Each name stands for a flat space through zero: a line, a plane or more. A row that begins with a name and a colon came from that space; any other row is followed by the name of the space it lies nearest, among the names in its block.
sd_tz:   3  15  -8   3  -9 -28   2 -10   8   5   2  13  10 -12   8 -13   1  16  -7  13   8
bp_lp:  -6  22 -10   1 -16 -24 -15   9   5  -3 -17  22  24  33 -18  11   8   2  14 -13  14
rd_bg:  17  13 -41  28 -27 -29   3  31 -34 -14  -6  10 -41   4  -3   7 -15  17 -24   1 -21
sb_cm:  -8  30 -16 -22  13 -30  23 -38 -30  17  36 -11  56  26 -13  25  20   3  -3 -15 -11
rd_bg: -57 -25  12 -14  16  18  -4  -2  -1  24 -43   7  -1  14  -5  14  18 -36  -9  16  -1
bp_lp:  19 -19  -1  -1 -33 -14  -8  42  29 -24 -20  24 -31   5 -34   7  -9  -8 -19   0   7
rd_bg: -21 -29  17 -23  15  28   1   0   9  -1  -4  -9   5   4  -4   7  12 -20   2   0  -7
bp_lp: -21  11 -18 -11  11   3  12 -11 -12  -4  18 -15  22   2  32  -9  11  23  17  -1 -14
rd_bg: -15 -27  16 -15  19  37   1   0  -3  -1   0 -17  -3   4  -1  10   7 -21   5  -5 -11
sb_cm: -33  22   6 -10  -4   0  12   1  35  11 -12  -5  25  20   0  -5   0   1  33  -8  35
sd_tz: -24  38 -27 -10  16  -7  11 -20 -42   7  23 -19  52  44   8  21  18  14  30 -29 -15
bp_lp:  -4 -11  29 -20   3   5  -1  -7  31   8  -6   5  20  10 -29  11   6 -25   2  -5  21
sb_cm:  10  -5  20  15 -13  -4  -2  12  23  14 -27  12 -30  -7 -28   3 -19 -24 -18   7  26
sb_cm:  17  -2 -14  17  13   6 -11 -13 -35  -7  17  -5 -11 -28  41 -19   0  24  -4  12 -29
bp_lp:  15  -2  34  16  31  47   8 -25  -2  19  16 -35 -13 -28  18 -14 -21 -11  17  -5  12
sb_cm:   4 -14 -14  12 -24 -11 -21  39  -6 -17 -33  27 -33  15 -21  13  -2  -9 -17   2  -9
sb_cm:  -6 -23   3 -14   4  29  -8  17  13 -26   4  -8  -3  -1  17 -10   6   8  20  -4 -11
bp_lp: -16 -38   2 -11  13  30  32   9 -15   6   5 -29 -44 -17  -3  13  -7 -24 -32  11 -28
sd_tz:   9   3 -13   5   4  -5 -11  -7 -21  -8  10   4   6  -7  20  -7   7  17   1   3 -17
sb_cm:  16 -15  17   3 -15 -18  16  -2  44   9  -2  11 -31 -50  -3 -25 -18  -1 -37  35  21
bp_lp:  15  22  -5  11 -24 -32 -27  12  13  -9 -19  34  16  21 -19   2   2   8   9  -8  21
rd_bg: -34 -40   2 -54   1  17   6   8  60 -38  17  -2  27 -23  42 -37  29  30  19  21  -9
rd_bg: -11   1 -21  13  -9  -7  -1  15 -17  -1 -17   6 -24   1   9   0  -3   5 -10   9 -12
bp_lp:  21  13   0  21  13 -25 -19 -43 -31  21   6  19  11 -31  22 -15   6  11 -23  25  -8
rd_bg:   2  22 -41  -5 -18 -34  26  15 -32  -8  19  -6   2  32 -25  31   1   9 -15 -19 -22
sd_tz:  14 -35  31  -8  -8  15  23   9  58  -2   4  -8 -43 -53  -1 -27 -22  -8 -25  27  20
sd_tz:  40  17 -16  26 -18 -43 -12  -4 -24   2   2  26 -14 -12 -12   2  -9  10 -33   9  -6
sd_tz:  22 -21  15 -21 -21 -17  12  14  42 -12   8  11  -8  -9 -39   6  -4 -12 -27   4  12
rd_bg: -36  27 -29   1  -9 -24   4  -6  20  -3  -4   9  20 -20  63 -46   9  52  23  27   9
sb_cm:  15  -5  20 -12  34  29  11 -38 -16   7  43 -32  24 -14  12   0   4  -2  10 -11 -12
sb_cm: -34   0  16 -20 -11  10  19  11  80  -4 -10  -6   8 -17  24 -38  -5  17  31  14  43
rd_bg: -28  62   1  25  -5 -51 -13 -44  30  44 -29  34  45 -17  39 -44   3  30  20  32  57
sd_tz: -17  -3   0 -17   4   5  -2  -2  13  -7   2   0  22   7   9  -4  13   6  15  -1   0
sd_tz:  -2   2  -4  -9 -12 -21 -14   5  10  -7 -10  23  19  16 -14   6  13   1   0  -1   5
bp_lp:  -7  19 -18  20  12 -12  -3 -20 -48  21  -4   0   1   2  15   6   3   3 -10   6 -16
sd_tz:  24 -13  -7  -3   6   4  -1  -5 -14 -18  28  -7  -4 -21  17  -9   3  17  -8   4 -26
-30   5 -28  -8 -18 -36  10  14  -8   5 -22  19  -1  21 -16  17  12  -3 -24  10  -8 -> rd_bg
 17  15   1  12  23  33  11 -12 -33   1  32 -40   0   4  14   5 -14   5  27 -28 -11 -> rd_bg
-15  38 -50   6  -4 -43  -3 -13 -54   2   8  11  32  26  17  11  20  30   0  -3 -27 -> sb_cm
 43  -3  -5   1 -18 -12  -1  15   7 -26  22   4 -11  -9 -13  -2 -10  14  -9  -7  -6 -> rd_bg
 48 -14   5  13 -23 -15 -15  21   9 -18  -2  22 -30 -12 -29   3 -14  -5 -27   2   0 -> rd_bg
  7  22 -10   1   6  -5  -6 -20   4 -12  27  -4  32 -17  46 -33   7  43  30   3   0 -> bp_lp
 -9  14 -18  10  -2 -14 -41   5 -33  -6 -26  29  24  38  -2  15  21   2  15 -11 -11 -> sd_tz
 26  25 -11  24  -1 -31 -26 -27 -20   4   6  24  16 -22  28 -23   4  29  -4  16  -1 -> bp_lp
-11 -17 -26  -2   1 -25   8  -6 -40   9  -4  12 -19 -14   4  11  13  -4 -52  28 -39 -> bp_lp
 31  50  -2  -1 -27 -73   5 -25  28  12  17  30  50   9 -34   1   0  16  -7  -5  39 -> rd_bg
  5 -20  10  -6 -22 -22 -28  13  46 -14 -27  43  -2 -19  -1 -23   9   6 -13  27  17 -> sd_tz
-11  26  18   2  14   3  19 -31  20  28   9 -17  22 -12  14 -15  -9   3  19   2  32 -> sb_cm
 29  -8   2   5 -14 -17  -3   8   4  -6   2  13 -17 -10 -21   4  -7  -5 -25   5  -1 -> sd_tz
-18  -3  11  -5  -1   5   7   0  30   7 -11   0  -1 -10   8 -14  -3  -1   6  11  19 -> sd_tz
-18  28 -30 -17 -27 -60  12  -2  29  -5   4  25  36   3  10 -16  15  37  -3  16  13 -> rd_bg
 12 -11  25  39  -7  27 -24  24  15   7 -45   9 -55 -15  -3 -12 -29 -21   3   7  26 -> sb_cm
 45  11  35  39  -2  23 -21   6  16   6 -12  -2 -27 -11 -14  -9 -35 -14  19 -15  37 -> bp_lp
-10 -19 -17 -10 -21   9  16  47  14 -27  -6  -8 -33  13 -12   9  -8   0  -2  -9 -10 -> bp_lp
-54  10   3  -3  -7 -10 -36   2  37   7 -55  39  32  15  24 -23  23   8  32  19  32 -> sd_tz

Each name stands for a flat space through zero: a line, a plane or more. A row that begins with a name and a colon came from that space; any other row is followed by the name of the space it lies nearest, among the names in its block.
bz-qs:  -7   7  -2  -4 -17  -8  -2  25 -10  -9   0 -14 -34  -4  -6 -15  -9   6  10  13   4
cr-bt:   9  14   6 -13 -26  10  20   4 -30  14  -8 -18 -37  12  10  45  -8 -49  11  18 -15
dp-qd:  -3   6 -10   5  -5   7   3   7   0  14   3   5  -1 -18  10 -22  14  34  -5   4   8
bz-qs: -10  -7  12 -34   4 -42 -14  -8  33  -9 -10  21  13  12 -24  24  12 -19 -12 -32 -19
sr-bh:  -7 -25 -43  12  18 -15 -19  29  17 -26  11  20 -25  33 -29 -40  -2  13   9  16   7
bz-qs:   3  -3   7   6  12   7  21 -16   7  11  19  -2  23 -21  22  20 -21   6  -9 -10   0
cr-bt: -11  -1 -27   6  24  -3 -11  -8  17   4  24   1  26   2  -4   0  -4   0  12  -1   7
sr-bh: -10   5 -30  17   2   0 -22  23 -24 -28   6 -28 -42  18 -34 -22 -18 -33  28  31  23
sr-bh:   5   9  -3  -2 -11   3 -13   2  -2  11   7  -8 -15   7  -9  -1   0 -14  12  -2 -10
cr-bt:  29  -2  10 -20 -13  -3  13  26  -7   5 -12  18 -51  33 -13   1  -2 -26 -20   0 -16
bz-qs:   3   0 -24  30  11  18 -15   3 -18 -11   5 -11 -19   6 -22 -30  -5 -14   7  17  25
dp-qd:   1  10  13   6 -10  20 -20 -23 -14   4 -11 -21  36  13  18  15  15 -11  35   9 -14
bz-qs:  24 -12  34 -14 -32   4  26   8 -13   2 -42  26 -37  10  10   6  22   5 -34  -3 -20
cr-bt:  17   2  39 -19 -22  -9 -23   7   3 -11 -14  -8  -7  33  -8   0  -5 -15  18 -12 -33
dp-qd: -17 -14 -46  22 -16  16  33   3 -25   7   1  -1 -39  -7  21  27   4  -3  10  43   7
cr-bt:  14  -3 -38 -10  48 -10  -5  17  32  15  32  34   8  28 -25 -22  -3  -5 -19 -11  10
dp-qd:   5  17  12   8  28  17   1  -2  -5   0  19 -23  51 -12  24 -12 -24  18  12   3  19
bz-qs:   3   6   4   0  -3   5  -8   4 -13  -7 -15  -5  -4   9  -7 -10  10  -7   3   8   6
cr-bt:  16  16  24 -36  18 -20 -11  12  22   6   7   8  23  19 -11  -4  -8  -9  -9 -27 -10
cr-bt:  -5 -15  64 -14 -52 -24  -7   6   1 -34 -46  -2 -18 -14   4 -13  10  37  -6 -18 -27
sr-bh:   2 -11 -10  -9  22 -17   5  18  22  -7  20  14   1  11  -6  -9 -20   9  -7  -6   1
bz-qs:  19 -18  16 -21  16  -8  19  -6  37  19  11  38  36  15  25  17   1  25 -22 -28 -30
dp-qd:  -8   5 -16  12 -56  35  37  -4 -21  54 -10   7 -21 -40  64  10  46  64   4  27 -17
cr-bt:  23 -22  47   1  10 -10  15  12  -5 -44 -23   9 -22   4 -21 -20 -32  -9 -43 -18  11
sr-bh:  13   3  -7  -1  -2  10   2 -14  16  37  19  14   5  -2   7  10   9   1  -7 -17 -18
sr-bh:   9 -12 -11  40  25  34  26 -19 -30 -12   1  -9  -1  -8   5  12 -22 -29 -15  19  31
sr-bh:  13 -10  54 -15  -2  -7 -13 -16  20 -14 -10   0  52  19  20  11  -7  14  13 -26 -35
cr-bt: -47 -10 -45  10 -11 -14  -4 -12  21  11  13   6  14 -33  15   7  28  46  20   9   0
bz-qs:  -6 -12  -5   9   6  -2   0 -32   8   2  -4  10   9  -9 -12  25  10 -24 -14 -16   0
sr-bh: -31  37 -10 -27 -13 -24 -18  12   2  14   7 -23   7 -25  -5   2  13   6  23   1   8
cr-bt:  35  39   8  -5  13  36 -14   4 -14  41   0   2  29  11   9 -38  28  11  -5  -2  10
sr-bh:   8  10 -19  16 -27  20 -28  -2 -18  17   2 -14 -44  17 -23 -10  14 -31  23  11 -10
bz-qs:  21  13  33  -1  -7  32  12 -15 -28  10 -34  -1  33   6  33   9  26   3  -5   9  -1
dp-qd:  -2  -6  -5  19  24   4 -21 -10 -12 -35   0 -21  12  24 -23   2 -21 -43  21  11  15
dp-qd:  27 -10  50   1  35   7  25  -7   3 -22  15 -12  44   4  24  16 -61  -7 -12 -16   0
dp-qd:  21 -28  20  -5  33 -10  25  16  21 -23   5  28  14  16   7 -13 -31  22 -32 -13   0
sr-bh: -29  17 -25 -22  14 -24  26  14  11  16  10  11   9 -43   9   5   9  29 -23   1  28
bz-qs: -22  -2 -16  18   4  -5  -7 -25  -3  -8   7 -16  -8 -26 -23  19  -9 -32   1  -5  17
dp-qd:  -6  -4 -22  30  19  14 -12   3 -12 -20   4 -10   3   0 -11 -32  -5   6   9  20  29
dp-qd:   3   7   6  -4  19  -7  43  15   1   5  33 -10 -15 -40   9   9 -55   2 -31  -9  23
-26 -10 -16 -18 -53 -23   4   7   4   8  -8   1 -44   4   9  40  18  -1  28  13 -39 -> cr-bt
 25  27   5   3  33  28  11  -3 -20  18   9  -9  22  -1   3  -4 -12 -26 -17   2  28 -> cr-bt
 -6   4 -11   4 -28  10 -16  -6  -8  11   0 -15  -9  14   9  14  13  -8  38  15 -23 -> cr-bt
 20 -14   9 -10  -9 -14 -12  32   9 -18   3   8 -46  41 -25 -22 -21 -11   3  -3 -22 -> sr-bh
  8  17   2 -14 -40  10   5 -14   3  57 -10  18 -19 -21  12  12  47  12 -17 -17 -25 -> sr-bh
 -3  15  15 -37 -25 -23  12  -7   7  25   2  -4 -18  -6   0  56  -2 -38  -3 -20 -29 -> dp-qd
-25  18 -44 -11 -47 -14 -81   5  26  34   1   5 -13  24 -29 -39  75  27  59  -1 -38 -> sr-bh
 16 -10   4  26 -20  32  -2 -23 -21   7 -21   3 -15   7   3   1  22 -12  -3   7  -8 -> sr-bh
-38  13 -56 -24   2 -26 -18  -3  41  39  35  11  31  -4   9  22  30  23  35  -1 -18 -> cr-bt
  3 -34 -10  -5 -10 -23  18  24  11 -19 -11  33 -61  16 -21  -6  -4   2 -29  -1  -9 -> cr-bt
 10 -35   3  -1 -30   8  44   1   0  10 -19  35 -26  10  39  29  16  26 -17  11 -34 -> dp-qd
-17 -18 -45  33  36   6   6 -13   8  -9  25   5  13 -15  -6  -5 -13   4  -4  10  30 -> cr-bt
  2 -12  17   3  -8   1  25 -23   0   5  -8   7  -7 -22   6  32  -5 -13 -28 -16  -5 -> bz-qs
 -4  -7  -6  -4  33 -20 -19 -14  25 -13  12   9  22  10 -32   4 -10 -27  -8 -24   6 -> bz-qs
 -2   4  20  -1 -32   5 -17  -9 -12  -5  -9 -27  -3  13   9  20  -1 -17  38   6 -27 -> cr-bt
-17  18 -16  -7  -3   0   5 -14   6  32   6   4  21 -32  13  12  27  17  -4  -5   6 -> sr-bh
 10  11  18 -35 -33 -14   6  24   5  22 -23  23 -28   4   5 -11  34  26 -18  -9 -22 -> cr-bt
 11 -22   6   6  20  11  28   3   0 -13   3  10  24  17  32  13 -20  14  -2  13  -4 -> dp-qd
 13 -18   7  26  -2  28  12 -24 -14   0 -18  10   4   0  12   5  13  -1 -14   4   0 -> sr-bh
  5   2  11   7   0   0  10  13 -15 -16   2 -15 -32 -12 -13 -10 -30 -13 -13   2  17 -> bz-qs

Each name stands for a flat space through zero: a line, a plane or more. A row that begins with a name and a colon came from that space; any other row is followed by the name of the space it lies nearest, among the names in its block.
fd_ng: -13  73 -28  30 -16  28  37  46  38  19 -48 -24  11  13   4 -22  -7 -24 -50  35 -35
qc_bs: -12  -3   0  -6   3 -30 -23  23  17   4 -18 -15   4  10  14  15  -8 -21  -6   5   1
fd_ng:  -9   5   8  24   1 -15  23  27   2   7   6  -8 -21  20 -11 -15  -1  22   0 -12   9
qc_bs:  52  10  12 -18 -13  20  15 -43   8   9 -71  -8  10  39 -42 -48  -9  -5 -50 -11   9
qc_bs:  -6   7  16  21  22 -13  -4  -7  29 -11 -13  -3  22  13   9   0  -9  37  20 -12  13
rp_cj:  14  -8 -26  13 -26  18  13  30  10  12  20 -12  18  -8  13   3   2 -13   5  24 -17
rp_cj:  24 -26 -17  25 -18   0  13 -21  44  50 -13  -7  22  48 -15  -7 -43  26  51  15 -21
sl_gb:   9 -15  17 -15  15 -16 -18  10 -43  10   0 -11  -6  34   6 -10  10 -30 -12 -35  10
fd_ng:   2 -35  -8   6 -22 -34   2  21  15  24  10  -8 -14  15  -9   4 -10   5  22   9   0
qc_bs:  15 -14  -7  -1  -9  20  17  23 -56  39  30 -12 -30  36 -10 -12  -3 -39  -7 -19 -12
qc_bs:  38 -39 -28 -31 -19   6 -18  18  36  18 -40  -9  28  36 -16 -25 -30 -21 -10  40  -5
lg_ld:  25 -18 -10 -15  -8  29 -11  23  27  -5  -4 -25   2   9  -4  24 -42 -31 -18  17  12
qc_bs:   2 -22   4  -5  13   9 -10   7   1 -20  26   3   0  -8   3  13 -10  13  16  -2  18
lg_ld: -17  -9 -27  -6   4   9  -6  33   7  10  12   8   0   5   5  -3 -14  -6  16  32 -18
tn_sn:  41 -47  -3 -32  23  31 -30 -30 -21  -3   6  17  44  28   2 -25  -8   7  30  -6   5
sl_gb: -15   4  -8  50 -24 -16  45   5  24  22  26   4 -17  -6 -12  -1   1  51  39   8 -12
lg_ld: -15   8 -27 -28  -3  14   1  24  -1 -12 -11  23 -10 -18 -14 -30  10  -7 -25  42 -13
tn_sn: -24  19  24  -2  14 -46 -11  19  47 -34 -51  -9 -12  -2  -9  -1  -5  21 -36   1  34
lg_ld: -34   0 -21   3  18  10   0  48  11  -8  23  12 -12  -2   3  -2 -16  14  17  30  -6
qc_bs:  35 -26 -24 -22 -16  -5  -1 -23  41  36 -71  12  33  57 -37 -64 -23  17   5  37 -19
qc_bs:  -2  16 -11  27  -9  13  17  17  12  -9  19  -3  24 -24  21   2  18  15   9  11 -10
tn_sn:  18 -47  -4  -4 -11   2  -7  -4 -44  19  58   1  -3  -1  11  17   9 -15  37 -17  -4
sl_gb:  -1   8  10  -8  -5 -11 -15  -3 -16 -13   5 -11   2 -27  22  27  21 -31 -19 -13   5
rp_cj: -17 -23 -10  19 -12 -26  11  -3  38  14  13  13 -12  -2 -15   8 -19  46  49  22  -4
sl_gb:   3  11  -9  17   1  15  -1   2   4  16   5 -12  25   9  23  14  -7 -14  15   0 -19
qc_bs:   9  -8   3  15  13  12  -1   8  16  -1   8 -10  16  19   7   6 -22  16  20  -7   9
tn_sn:   0  19  12 -24  27   6 -34 -42 -12 -11 -33   8  29   0  18   3   6 -21 -11 -13  -5
sl_gb: -38  43   3  22   5  12  44  59   5 -29  15  -3 -59 -20 -24  -9  -1  20 -42   8  19
tn_sn: -25  32  -4   3  -9 -13 -14  24   0  -8   1 -19   1 -37  37  43  17 -48 -27   6 -12
lg_ld:  14 -13   7  -6 -19  -3  -3 -41 -15   5  16   3  -4 -23   0  24  10 -10  10 -11  -2
tn_sn: -16  13 -15  32   0 -21  -6  51  16  28   1 -29  30  23  44  14   0 -23  15   5 -24
rp_cj:  -5   5  24 -18  29  -3 -17 -26 -12 -19 -18   9  -9   8  -9  -4  -4   7 -10 -23  20
tn_sn:   5   9  -9   0  -8  17  10  13   8   5  -8  -9  -5   5  -7  -2 -12 -13 -17  11  -4
sl_gb: -19  49  12   8  26  37  18   6 -29 -10   4  -4 -29   3  -4   2  -7 -14 -32 -21   2
qc_bs:  40   7 -12  27 -14  73  24  39  -2  -7  46 -39  21  -8  23  29 -17 -29 -14  -4   3
lg_ld:  22   1   1  12 -14  13   3  23  21   6  -3 -37   7  11   9  26 -23 -29 -19  -4   8
fd_ng: -17  45 -22  37 -43  -5  33  19   3  23   9 -14   1 -38  23  17  33 -26 -14  19 -40
tn_sn:   2   0  17  11  25  -6   6 -14  12  -9 -17  11   9  26 -15 -32  -5  50  14 -16  17
sl_gb: -22 -30   5   2 -11 -64 -25 -26  30  23  -3   2 -10  -1   4  41 -16   9  47   4  -4
fd_ng:   7  29  15  10  18  35  23  -6 -29 -12   5   1  -7   8  -8 -21   8   9 -22 -27   9
rp_cj: -11 -20  -2  -2   2 -19  15   7 -27  14  15  23 -29  17 -25 -37  14  28  17  -3  -1
sl_gb:   6 -43 -14   2 -24 -42  10  23  41  19 -16   5  -8  26 -32 -32 -13  39  21  29   5
lg_ld: -21  28 -44  -3 -24   9   9  21  12  41 -23   2  -2   4   2  -7  -7 -41 -11  50 -54
fd_ng:   2 -20 -15 -32  18  28  -6 -16   6 -13  -9  37   0   7 -31 -36 -18  30  13  30   1
rp_cj: -27  20   6   9   6 -23  -8  15   9  -5  -5  -9  -5 -10  17  21   4  -9  -6  -2   0
fd_ng: -44  29 -10  25 -17 -34  21  19  12  15   3   4 -28 -21   2   9  15   8   4  16 -21
lg_ld:  33 -11  -2   9 -21   5  24  29 -19  -7  11  -8  15  -1  -2 -40  39   8 -22  -7   9
qc_bs: -41  23   6 -18   0 -65 -31 -22  38  -7 -62  12   0 -22   5  11  12  -3 -14  20  -7
rp_cj:  29 -38  -5 -28 -18 -13 -40 -40   7   3  -7   0  41 -17  20  26   6 -25  18   8  -6
sl_gb:  -9   1 -13  27  -7  -1  21  14  24  17   9   0  -1  10  -5  -5 -14  27  25  14 -11
rp_cj: -15  35  12   7   6 -10 -16  20  17 -11 -20 -33   3 -10  29  43  -7 -42 -34  -9   6
fd_ng:  33 -11  -7  -2 -39  14   3  -9 -30  12  29 -18  11 -28  20  25  26 -47 -11  -8 -13
lg_ld:  13   0  -7   5 -36  -2   3 -19  -8  23  11 -14   1 -21  13  34   9 -38  -1   0 -19
rp_cj: -28  62 -10  52   7  -4  10  29  35  27 -25 -30  35  20  43  15  -6 -13   3   3 -34
sl_gb:   2 -19  -5 -15  18   3 -29  13  -2  -6   5  -1  22  10  19   7  -8 -13  12   3   2
lg_ld: -11  22  12  17 -14  -1  22 -21  -7  -9  16   2 -24 -36  -5  20  16   9  -7 -11   3
fd_ng: -21 -13 -13 -11 -14 -22 -10 -16   2   2  15  23  -8 -35   3  16  13   5  25  23 -15
tn_sn: -13  11 -22  12 -12   2   1  -3  -8  23  16   6  18 -14  25   9  16 -14  24  16 -37
tn_sn: -11  -4  -4  15 -14 -18  12  15   1  12  16  -4 -16  -5   0   8   4   4  10   2  -5
sl_gb: -15  17  -8   4   6 -11 -18  11  32  37 -38 -26   2  41  11  28 -46 -40  -1   9 -20
rp_cj: -15   5  18  -6  35 -16 -38  -4  27 -15 -26 -12  19  15  22  28 -26  -4   6 -11  15
rp_cj:  -2  35 -14  39   7  24  24   9  21  25 -13  -9  30  30  12 -17 -12  14  15   6 -27
fd_ng: -14   1  12  -7   5   3  11 -35 -43   3  26  23 -42 -13 -20   2   9   7   9 -19   0
fd_ng:  -1  14 -28 -15 -25  11   6  18  15  23 -28  -7 -12   4 -13  -3 -15 -41 -31  37 -25
lg_ld:  21   5   5  -8  12  15   8 -15  18   6 -50   3   7  46 -33 -46 -23  19 -18   0   8
tn_sn:   4   0  -2  19 -12  -1  19  44   9  15   7 -27 -20  23  -7   4 -18 -11 -13  -3   6
 11  12   1  11  -9  15  30  30 -14   8   1 -15 -23  20 -18 -23   0  -8 -31  -9   5 -> fd_ng
 22 -22  17 -10  14   2  -2  -4 -15  -4  -3  -2  -6  31 -18 -22  -8  11  -4 -24  24 -> qc_bs
-20  13 -23   3 -20  -1  11 -22   8  32  -4  15 -15 -10 -10   8  -8  -6  17  28 -37 -> fd_ng
-15   1 -11 -25  11  -5 -20  -2  -1   1 -21  16   4   3   0 -11   0 -11  -3  19 -12 -> lg_ld
 18 -10 -23  19  31  47  -9  55 -19  19  32 -18  59  51  45 -19 -11 -14  32  -4 -20 -> sl_gb
-13  12  32  30  10  -3  16 -58   8   0  19   4 -28  -8 -13  39 -23  39  34 -35  14 -> lg_ld
  2  11  -4   9 -11   9  19 -14 -14  33  -2  -3 -19  20 -14  -3 -10 -13   1  -6 -18 -> tn_sn
 17  10  -3  -5 -28  12  24 -10 -11  -8  -4   5 -10 -26 -18 -18  26  -3 -32   6   0 -> lg_ld
-23  -6  22   7   7 -46  -5  16  -4   3   3 -11 -36  12  -4  16  -3   3   0 -24  20 -> fd_ng
 16   0  -2 -12   4   9 -19 -13  -9  -1 -10  -3  34   1  21   0  10 -22  -3  -4  -8 -> rp_cj
 41  -2 -20  -5 -34  45  15   7 -11   1  14 -14  19 -21   6   1  12 -36 -26  14 -11 -> rp_cj
-28  10  -7  30  24  -1   8  57  35   2   6 -13  -3  30   7   2 -34  24  18  10   4 -> rp_cj
-13  -1  -4 -12  -5 -10  -8   1  -2 -16   8  11  -6 -32   4   9  16  -2  -4  13   0 -> qc_bs
 -2  -7  10 -18  -5  -9 -23 -42  -8  -5   6   3  -7 -29   8  43  -1 -22   6  -8   1 -> lg_ld
 13 -22   5   4   6  13   4  35 -30  -8  43 -11  -7   7   7   0   5  -5   2 -20  17 -> qc_bs
  1   8  16 -15   3  -4 -14 -19 -23   4  -9 -11 -17   2   2  22  -2 -37 -22 -23   4 -> tn_sn
-16  24   5   1 -13  14  12 -44  13  -1   2   6 -37 -34 -18  43 -23  -5  -4   6  -4 -> lg_ld
 27 -19 -11  16 -23  14  22  11  -5  10  25  -5  13   1  -1 -15  11  11  12   2  -4 -> fd_ng
 -4  15  16  35  16  27  21   3 -18 -17  49  -5  -1 -15  16  18   6  25  18 -30  12 -> qc_bs
 24 -50 -18 -10 -46  -5  17  -6 -28  38  39   5 -33   0 -27   2   1 -16  20   9 -13 -> fd_ng
 12  11   1  -8  -6  15   2  18 -17 -17   2 -11   3 -16   8  -2  19 -25 -37  -4   7 -> fd_ng
 17 -14  34 -12  21   2  -5 -15 -16 -42   6   5  -8  -7 -14  -9   9  27 -14 -33  45 -> qc_bs
 17  -6  -1 -24  23  26 -23 -15   6 -30 -16  14  40  -3   7 -17   0   9  -3   8   9 -> tn_sn
